[-40  39 -45 -36 -40  27  68 -40 -11 -16   1  -8  28  10 -45  26 -22 -17
 -32   9  14  -4  18  34   2 -12 -29 -39 -30 -26  60 -33 -53  45 -24  -5] : P
[  2   6 -10  15  17 -29 -16  20  18   0  28  29 -25   0  29   2  10   8
  12 -12  14  12  16  35  19 -20  21 -15 -35  13  -4  15  -1 -21   1  14] : T
[ 65 -60  51  55   5  11 -18   1  16 -15 -35  29 -20 -27 -24  19 -40 -20
   0 -30  -2  -2  23 -36  29  -2  27 -40  36 -36   5  13  69 -29  13   4] : T
[-35   9 -25 -17 -27  70   1  11 -48 -36   1  44   7 -14   0  -6   1  -8
  -5  12 -46 -31  32  15 -35 -13  18 -12  56  18  31  12  24 -36  -1  30] : H
[  9  -2  16  13  -6 -14   0 -28  -6 -45 -38   1  10   8   2  22  22 -13
 -15   1   1  11 -22  15 -29 -34  24  19  18  46  23   9 -18  -8   8  -4] : H
[ 15 -39   4   7  28  25 -10 -57 -38  -4 -33 -40  17   0 -31  21  -4 -50
  -4   5  -4 -26 -23 -15  29 -14  16  -7  14 -30   7 -15  62   7  49  15] : J
[ 29 -37  -1  -4  57 -13 -44 -35 -21 -66  15  23  27 -13  26  27 -62  59
  -5  11 -47 -29  28  58  11   7  26   4   9 -14  -7  15  70  20  47  28] : Z
[-33  65 -38 -20  16 -10   9  25 -24  24  22 -17  11  34  30   8  -1 -30
  13 -11  26  11  34  61  39  26  14   3 -51  -4  20  16 -20  -7  27   3] : S
[-25 -20  -4  29 -30 -22 -21  12 -31   5 -16 -59 -16 -20 -39 -16  22 -28
 -18 -27 -24  19 -64 -22 -23  15  13 -46 -18  -6 -26  34  -9 -16  10  -6] : P
[ -6  -7 -22  33 -51  77  14  11   6   3  49  10  -8 -13 -20  -3   7 -41
  25   2  14 -28  -9 -73  -1  -5  13 -28  53 -20 -10  -8  70 -35  25  16] : J
[ 53 -10 -30 -27 100  13 -19 -43 -18  10   0 -61  -5  -9  12  14 -16 -54
  38  -5   7 -19   0 -36   0  -6 -11  18  40  24  10   3  79  22  -8  50] : T
[-15  27 -46 -30   3 -41 -19 -13 -18  21  13  35  35  22  35  22  41  14
 -11  -9 -20 -10  20   5 -18   1  16  18 -46  44  12  -9 -18  35  13  18] : P
[ -7 -40  17  13 -19  14 -16  -2 -25  39 -28  11 -29  19 -39  18  67   7
  17 -27 -11  -5  -7 -33 -11 -33 -26 -46 -32 -38   7   1  12   5 -51   6] : T
[ 20 -30  44   9  48  15 -30   7  -2  15 -46  -4   9   3  37  -4  39   9
  29   6  12   1  19 -13 -35   4  12  28 -44  24  18  16  32  -3  -9  11] : G
[  0  48 -28   9  24 -70 -37  12   9  32  30  -4  15  41  -5 -19  87  29
  41 -11  27   0 -14   4  -6 -43 -10  10  35  26 -31 -28  -3 -18 -15 -32] : Z
[ 24 -54 -28 -14  25  51 -43 -26 -31   6  27 -42  19  -6  15  -2 -24  18
  -4   4 -28 -30 -31 -27 -31  43  26 -14   3   1 -10  30  74  26  27  35] : X
[-22  52 -33 -18  12 -39 -18 -13   3  41 -33 -55  -3  23 -25  -4  21  -4
  60   2   6   9  -1  39  15 -35 -37  -4 -18  17 -15 -20 -35  34 -17 -32] : Z
[-49 -45  16   9 -26  71   9  31  66  -9  14  -1  -9  13   8 -42   4 -29
 -49  -3  52  27   3  -1 -40  25 -16 -29   7  58  29   4  18 -27  41  -1] : S
[  8   6  34   1  28   4 -25  39  12  13  10  54 -41  53  51   5  44 -51
   0 -34 -10  26  -7  -7  39 -42 -48  29 -86 -11  -6  32  42 -28  18  25] : J
[ -2   5 -30  -4  15 -25 -36 -11   8 -23   3  37 -30  -6   9 -16  37 -38
   4   2 -22  -6  19  -4  -1  17  54  -3 -71  18   7  31 -97 -35  26  15] : A
[ 37 -55  44  -5  68  -8   8   2  37  -1  19  14 -21  -4  55  -5 -52  34
  -5   3  21  18  -4  39  -3   5  -8  21 -26 -10  11  21  25  18 -21   5] : H
[  2 -12  33  -5  39  40 -17   1   4 -28   3 -16  -5   7   3 -32   0  20
 -21   2 -19  -2 -27  -3 -30  -7 -13  11  51  37 -18  54  56  12  19   4] : G
[-17  22 -14  38  19   1 -43  -3  29 -12   0   0  -3 -14 -17 -32 -13  42
  80  28 -36  -7  11  21 -50  18  -6 -19  22  41   3   6 -12   9  38 -37] : N
[-18 -35  -3  -5  -5  28 -11  10 -37  50 -25 -11 -29  16 -19  49   5 -19
 -11 -13  -1  27   7 -10  27 -27  -4 -32  -7 -26  26  28  77   8 -15  41] : H
[ 15 -20  16 -17  51 -40  -6 -45 -17  19   5  16   9  16 -35  22  38  36
 -13 -27  -5 -20 -15 -49   4   4  12 -26  49 -59  35   8 -21   8 -30  20] : T
[ -1 -12  20  11 -20 -13 -11  34 -40  48  -2  13 -13  35  23   8  33   3
 -22 -29  -7  13 -15 -20  32  18  13  -3 -47 -60  15  16 -19 -22 -27  -3] : H
[-20 -13  20  -1  61  -8  23  10  15  41  69  29 -26  26  62 -19  15  13
   9 -10  -3 -15 -20 -27   7  19 -35  35 -32 -19  -8 -16 -11  19  14   9] : J
[ -4  26   7  38 -21  45   9  28  -8  24   6  55 -34 -30 -19 -31  30 -20
  60   2 -25 -31  40  -7 -13 -25  65 -13  42  53  -8  42  -6 -31  34  -5] : A
[-44  22  -4  31  -8  -6  -7 -10  32 -17  14   9  17  46  -1  31 -16  54
 -22   3  22   4  29  -2  54  -5 -26 -27  21  13  -8 -20  41  28  61  10] : X
[-11  51   0 -19  22  10   6 -18 -16 -19 -62   0  36  -2  34  -9  16  -2
  -4  30  -1 -21  46   1   3 -10  32  21 -27  39  22  -4 -39   5 -13  37] : X
[-22  20  28  22  35  31   8  19 -13  22   2 -21   8  15  21 -10  21  18
  71  -2   4 -22  24  -7  -5  20 -27  -4 -26  -9  21   7  18  10   5  -2] : G
[-83  14  26   5  20  43  20  23  15 -25 -14 -26 -27  12  24 -32 -27 -46
   0  27  -4  33 -41  -3 -33  19 -35  43 -59   7  -6  23 -34   6  33 -13] : H
[-43 -11  20  12  12  -7  29  39  10  21  -2  60 -33  16  -8   2  52 -40
  14 -31   2  30   9  36 -43 -71 -31 -17 -17  18   1  -3  -6 -21 -16 -15] : S
[ 98 -20 -14 -42  35   2  -2 -25  19  24  16 -43   1 -18 -16  -2 -35 -10
  41 -32  28 -16  -2  29   6   7 -18 -40  34  -9  25  11  21  -1 -49   7] : X
[  5  11  18  25  -7  54  10  15 -71  35  15 -33 -19  12  -4   1  46  65
 -16  24  -5   7 -18  13 -24 -14  59   2  12   9  26  67  38  15 -35   6] : G
[-33   5 -24 -39 -43  18 -28   8  -1  -1  -7   6  24 -11 -39 -11  23 -32
 -11   1  -5   4 -32   4 -46  -7  26  11  47  29 -33  20   8 -24  36 -24] : G
[ 46 -49   2  20 -11  41  -7  15   5  24  11 -34   0 -24  54 -14 -18 -34
   6  -9   5  -2 -36 -23 -34  21  40  20 -16  46 -10  13  25 -12   3   7] : N
[-31 -46   3 -32  26 -12 -39 -45  19 -35  21  31  15  -5 -34  -5  21  66
   6  42 -27  -8 -31  -1 -56 -12  -9  23  18 -38  -5 -11 -29   1   6  -4] : Z
[  1  -2   6   3 -28 -37 -30 -38   7  26  41   0 -32  18   1   3  30  85
   3  14 -46   1 -42   0  59 -35 -32  14  36 -13 -10  -7 -33  19  19   3] : J
[   5   -4   65   10   41  -10   26   -5   17  -17  -16   67   -6   32
   -4    3   56  -23   56  -33   23  -36   34    4   15   -4  -12  -11
 -105  -53   11   22  -70  -17   -6   -5] : A
[-60  53 -37  31  33   4  -4  28 -19  18  -3   4   8   8 -14   8 -21   4
  39  -1   8  11  24  28 -43  22  34 -26  40  11  22  -7   4 -25  40 -30] : X
[-18  31   0  16   1  74  24   9  10  10  28  31 -21   1 -10 -26 -13  46
  26  28  -4   6  41  22 -24 -22 -19 -29  27   8  64   7  23  12  -7 -10] : A
[-26  12  10  40 -69 101  30  40   2  23  -9  19 -27  24  35  17 -13 -19
 -10 -11  29   4  25 -11  -1  27  49 -18 -39  17  45  38   8 -19  18   5] : J
[  9  -7  -3  22  23 -19  -9   2 -37  10   0  12   6  23  24  21  56 -70
  30 -28 -30  13  -4 -24 -16 -14 -24   6 -86 -27  44 -26 -15 -15  10   5] : S
[ 37 -35  20  14  50  47 -28  -4  29  -8 -28   8 -49  11 -24  21 -63  -9
   4 -20 -17  18  13   7  -9 -14   6 -15  58  25  -3  72  64  18  25 -12] : G
[-38  32 -17  13 -24  80  12  18 -19 -17 -50  19  -4 -13 -47 -13  12 -57
 -20  16 -26  13  31 -26 -64 -50  15 -40  25  47  40  16  52   4 -11  10] : Z
[ 54 -43  47  37  38 -66 -27 -17  40 -22  -9  46 -22   7 -13 -13  21  80
 -23 -13  -3  -4   6  29  -4 -31  -1 -17  48  36 -35  -5   1   6  -9 -25] : X
[ 40 -69  41  53 -41 -14 -21   4  13  20 -21  36 -32 -14 -13  26  28  26
  -6 -32   4  14 -18 -13 -37 -21  37  -2  72  36   9 -15   3 -43  -1 -29] : T
[ -8  23 -32  41 -58  71  22  37 -49  40  46   8  11   1  10  -1  19 -26
  -9  -1 -11 -17   3 -60  -4  18  62 -17  31   2  34   2  18 -34  10  12] : N
[  1   6   1 -21 -46  53 -19  -7  12  -9  17  29  23  15  21  20 -10  29
  -2  26  13  14  17  36  29 -33  -4  22 -33   1  20  15  60   0  41  18] : A
[ 66   8   5 -21 -20  46 -10  12  20  26 -16 -30  -5 -18  -8 -54   8 -46
   6  -6  16  -7  11  -9  29 -14  -4 -21  43  37  29   9   4 -48 -22  17] : X
[  5 -10  19  -6  13  26 -37 -12  -4 -25 -59   7 -14  -2 -16 -17  -2  27
  18  21 -32  11 -24   1 -87   1  18  16  15   6   9  54 -21   3 -39 -28] : H
[-19  19  36  35  41   4  15  27  32   3   5  58 -34   6  33  -2   5  57
  30   7  20  18  33  -8 -48   0   8  27  21  19  13  16 -13 -12 -15 -13] : A
[ -5   7 -40   5  -8 -20 -51  28   9   3 -16  26 -12  28  19   8  24 -19
   9 -49 -12   6   7 -21 -49  29  37 -19 -12  23 -41  50 -21 -14  -9 -14] : S
[ 28  43  12  17   6  12  21 -14 -24  24  32  17  11   6  -5   5   2  25
  14  22   0   2   3 -19  40 -35  22  30  45 -41  29  -4  17  -3  10  -8] : A
[-37  15  20 -14 -30  54   3  13  -3 -27 -39  13   6 -15 -17 -61  22  12
 -20   4   5 -31  42  51 -17  17  25 -46   1  48  13  39 -21 -19  11   3] : A
[ 36 -74  -7  16  36   0 -55  -2   6  25 -49   9   2   8   0  -6  -4 -60
  13 -33  -4 -19   6  14  -6   1  31 -11   9  26 -29 -18  15 -39  34 -28] : N
[ 21 -68 -23  29 -20 -18  -3  -8  27 -18  30  -6 -26  -9  27  22 -12 -84
 -59  16  16  43 -36  -5  38 -18  13  28 -87   7 -13 -51 -23 -29  42   8] : N
[-28 -22  -2 -29   6  13   3  -3  -1  12 -36  24   1  23  11  24  16 -53
  10 -22  14 -17  31 -15   7  32   5 -12 -66 -27  36   2 -57 -15 -10  21] : H
[-13  53 -17 -48   4 -30   0   3  44  -4 -33   5 -19 -48 -19 -57 -24 -40
 -10   8   5   7   4  43  -6  -2  29   7  87  62 -16  12 -66 -37  12 -18] : J
[-20   2 -19 -10  20  68  27  -1   2 -12   9  21 -23  11 -27   3  19 -74
   1   0  16  -8  12 -33 -12 -33  30 -31  25   7  40  48   2 -31 -11  42] : H
[ -2 -18 -41 -18  15  14 -49 -22 -24   0 -28 -64 -21  -1 -14  -6 -29 -31
  18 -21 -33 -10 -20  11  12  15 -22 -39 -15 -16 -16  14   6   9  -1   6] : T
[-26   2   1  45  25  16  19   4 -58  -5   4 -10 -57  11 -38   6  74  14
 -10   4  13  -4  33 -15 -22  12   0 -28  21   7  42  -8  -1 -27 -29  19] : A
[ -3  -5  -9  -7   5  -8 -47  -1   6   1 -17 -19   7 -19  -1 -23 -29  21
  -6  23 -25  24  -7   7   8  15  -8 -21 -31 -30   9  -3   0  -5  10   4] : X
[-114   83  -35   11    0  -12   42   40  -36    7   21   21  -18   -6
  -25    4    4  -24    2   10    4   16   35   19   29  -10    3  -28
  -16  -33  -16   -6   -7  -10   27    8] : A
[-29  -7   6  52 -24   8 -13  47  -4   0  41  -9 -15  18  44 -16  -4 -35
  -8 -32 -14  22 -36  28  30 -16   0 -19  -6  36  -2  15  37 -38  78  -5] : H
[-18   7  14 -17  39 -37   3   5  -9  -2 -42 -26  -8   9   5 -14  17  -4
 -27  15  22  14  14  43   8  16 -33  23 -53  13 -19 -23 -21  11 -27  -4] : N
[-48  44 -17 -18 -45 -36 -18  -4  23 -27 -11  -2  10  -5  15   0 -32  30
  -7   9 -18   3  39  27  74  13 -67 -15 -36 -10 -12 -45 -18  26  24  13] : T
[-50 -27   0   2 -65  26   1  54  29  21  20  42 -13   1  -9 -11  51  -6
 -17 -20  32  17  11  43 -29  -8   2 -44  -5  56  19   1  -4 -61  15   4] : N
[ -4 -56   4  -6  57  -1  -4   8 -15  16   4  22 -25 -31  -2 -33  25 -71
   0  -4 -25  -5   4  30 -20 -34  10 -19  -2  45  21  -3  27 -21  27  23] : H
[ 32 -41 -34 -24  14  13 -54 -13  14 -15 -28 -13  15 -23  25 -52 -46 -55
 -20  -4 -27 -32  47  29  25  63  35 -28 -39  26  -7   3 -16  -3  47   4] : S
[-18   3 -11  59  12  11  28  23  -1  26  40  -9  16  34  18  -6  43 -53
  24 -46  37 -29  17 -12  22 -14   9 -47   1  32  34 -47  11 -29  43  -5] : Z
